Below is a small trained network, with its code and all its weights. Each question gives an input and a target symbol and asks what happens when units are switched off, that is, made to give their printed mean instead of their output.

import numpy as np


def w(rows, s, z=0):
    codes = np.array(rows[::2]) - 128.0
    scale = np.full(codes.shape[1], s)
    scale[-1] = z or s
    return codes * scale


def f(y):
    return np.maximum(y, 0)


def softmax(a):
    e = np.exp(a - a.max(-1, keepdims=True))
    return e / e.sum(-1, keepdims=True)


def log_softmax(a):
    a = a - a.max(-1, keepdims=True)
    return a - np.log(np.exp(a).sum(-1, keepdims=True))


def net(x, mask):
    ids = ['εζηθλμξπψω'.index(c) for c in x.split()]
    T = len(ids)
    res = E[ids] + P[:T]
    q, k, v = (res @ M[0].T for M in (Q, K, V))
    z = softmax(np.where(np.tri(T) > 0, q @ k.T / 3**0.5, -1e9)) @ v
    res = res + np.where(mask[0], z, O[0][:, -1]) @ O[0][:, :-1]
    y = f(res @ A[0][:, :-1].T + A[0][:, -1])
    res = res + np.where(mask[1:13], y, B[0][:, -1]) @ B[0][:, :-1]
    return log_softmax(res[-1] @ U[:, :-1].T + U[:, -1])


Q, K, V, O, A, B = {}, {}, {}, {}, {}, {}
E = w([
[53,129,85,127,108,224],'ε',
[69,78,117,60,106,181],'ζ',
[109,155,47,187,5,158],'η',
[100,101,39,135,97,56],'θ',
[178,79,163,110,41,62],'λ',
[215,175,188,185,75,167],'μ',
[41,167,156,138,122,210],'ξ',
[94,118,170,88,83,165],'π',
[82,113,153,76,97,157],'ψ',
[118,124,131,85,73,189],'ω',
],0.021)
P = w([
[2,200,205,115,58,114],'0',
[57,185,170,136,123,116],'1',
[117,127,155,103,129,134],'2',
[117,112,126,132,144,143],'3',
[120,107,109,151,138,144],'4',
[126,100,101,170,129,143],'5',
[137,85,85,172,121,139],'6',
[150,73,72,177,115,140],'7',
[145,76,67,208,101,128],'8',
[138,90,73,201,104,138],'9',
],0.012)
Q[0] = w([
[39,70,137,120,17,247],'h1',
[91,80,127,143,123,149],'h1',
[139,125,113,150,148,92],'h1',
],0.013)
K[0] = w([
[224,77,98,246,97,53],'h1',
[210,138,1,97,148,124],'h1',
[94,180,155,67,141,45],'h1',
],0.0088)
V[0] = w([
[100,227,71,99,137,255],'h1',
[78,80,53,86,144,103],'h1',
[58,115,124,42,253,201],'h1',
],0.0061)
O[0] = w([
[118,200,156,232,42,172,144],'h1',
[192,255,59,37,159,172,65],'h1',
[34,162,100,165,182,62,2],'h1',
],0.0093,0.011)
A[0] = w([
[153,155,156,26,170,172,172],'n1',
[223,254,207,128,204,95,159],'n2',
[178,79,180,52,140,24,112],'n3',
[59,80,118,98,91,160,147],'n4',
[29,111,77,154,240,233,148],'n5',
[17,138,79,53,148,65,129],'n6',
[63,170,208,123,118,75,121],'n7',
[103,104,197,63,74,23,254],'n8',
[148,188,165,110,149,206,132],'n9',
[163,139,71,102,87,75,236],'n10',
[52,172,138,155,233,161,136],'n11',
[163,80,168,245,131,160,86],'n12',
],0.0088,0.0046)
B[0] = w([
[89,112,102,161,107,81,155],'n1',
[71,121,90,249,169,130,136],'n2',
[125,103,179,140,87,98,149],'n3',
[160,164,160,196,128,113,196],'n4',
[119,106,155,136,110,98,155],'n5',
[100,105,154,113,140,198,140],'n6',
[132,138,138,137,156,108,151],'n7',
[94,148,78,181,159,128,175],'n8',
[110,112,99,113,120,111,165],'n9',
[66,127,147,120,129,134,156],'n10',
[119,107,148,84,138,115,140],'n11',
[114,111,155,107,143,151,252],'n12',
],0.016,0.018)
U = w([
[69,143,87,209,98,127,151],'ε',
[94,101,106,131,127,145,222],'ζ',
[128,128,131,66,47,170,76],'η',
[71,122,27,137,149,119,226],'θ',
[158,80,112,160,138,21,2],'λ',
[197,125,148,203,222,147,159],'μ',
[149,177,173,119,162,51,103],'ξ',
[144,197,87,200,195,99,69],'π',
[124,185,106,157,189,118,51],'ψ',
[199,255,110,191,122,72,183],'ω',
],0.0079,0.0042)

Each question gives the input, a string of symbols that net reads in full, and the target symbol t.
The units are the heads (3 rows each of Q, K, V and O) and the neurons (one row each of A and B). Each row of codes is followed by its name. A weight is (code - 128) times the scale printed after its matrix; where a second scale follows, it is the last column's (O, A, B and U).
mask holds one flag per unit, heads first, then neurons. A switched-off unit (its flag False) gives its mean, the last column of its rows in O or B, instead of its output. The means were averaged over made-up inputs and are rounded, as every weight is.
A unit's drop is (log p(t) with every unit on - log p(t) with that unit switched off) / (log p(t) with every unit on - log p(t) with every unit switched off).
The circuit of an input: a set's keep is (log p(t) with only the set's units on - log p(t) with every unit switched off) / (log p(t) with every unit on - log p(t) with every unit switched off). Starting from the 12 units with the biggest drops (on a tie, the unit counted first), units are removed one at a time, each time the one whose removal leaves the highest keep (on an exact tie, the one counted first), for as long as the keep stays at least 0.8.
circuit, biggest first: the units of the circuit, biggest drop first
most important unit: the unit with the biggest drop
top k neurons: the k neurons with the biggest drops, biggest first
drop of u: that unit's drop, to one decimal
input ξ π η ζ π ξ π ψ, target η: circuit, biggest first : [h1; n8]
input ω ξ ζ ζ θ θ π ω, target θ: circuit, biggest first : [h1; n1]
input ζ μ μ ε μ ψ, target μ: most important unit : n4
input μ ε ξ ξ ψ, target μ: circuit, biggest first : [h1; n4; n1; n9]
input ω ε ω ω ξ ζ λ ξ ψ, target λ: circuit, biggest first : [h1; n3; n1]
input ω θ μ θ ζ, target θ: top 4 neurons : [n1; n12; n3; n9]
input ω ω ω μ θ η, target η: circuit, biggest first : [n8; h1]
input μ π ω ω ω θ ω η ε, target η: circuit, biggest first : [h1; n8]
input ξ λ θ μ η ξ η ζ, target η: top 3 neurons : [n8; n2; n7]
input μ η ε, target η: top 2 neurons : [n8; n2]
input θ ζ ζ μ θ, target θ: top 2 neurons : [n4; n12]
input π μ ξ θ μ λ π, target λ: top 3 neurons : [n3; n1; n12]
input μ ψ ζ, target ε: top 2 neurons : [n8; n7]
input ε ξ μ μ ξ μ λ ω π μ, target η: circuit, biggest first : [n4; n8]
input ε ξ ξ, target ξ: top 2 neurons : [n11; n7]
input ε μ ω λ ε ζ, target λ: top 2 neurons : [n3; n1]
input ζ η μ ζ θ ε ε, target θ: top 2 neurons : [n1; n9]
input ξ θ θ ω ξ ξ ξ, target θ: top 2 neurons : [n1; n9]
input μ ξ ε ω λ ε ε, target λ: circuit, biggest first : [h1; n5; n1; n12]
input ξ μ ω λ ξ, target λ: drop of n3 : 0.0
input θ μ ω ψ ξ μ ξ θ ψ, target θ: drop of n8 : -0.1
input ω μ ω μ ψ ε, target μ: drop of n1 : 0.2
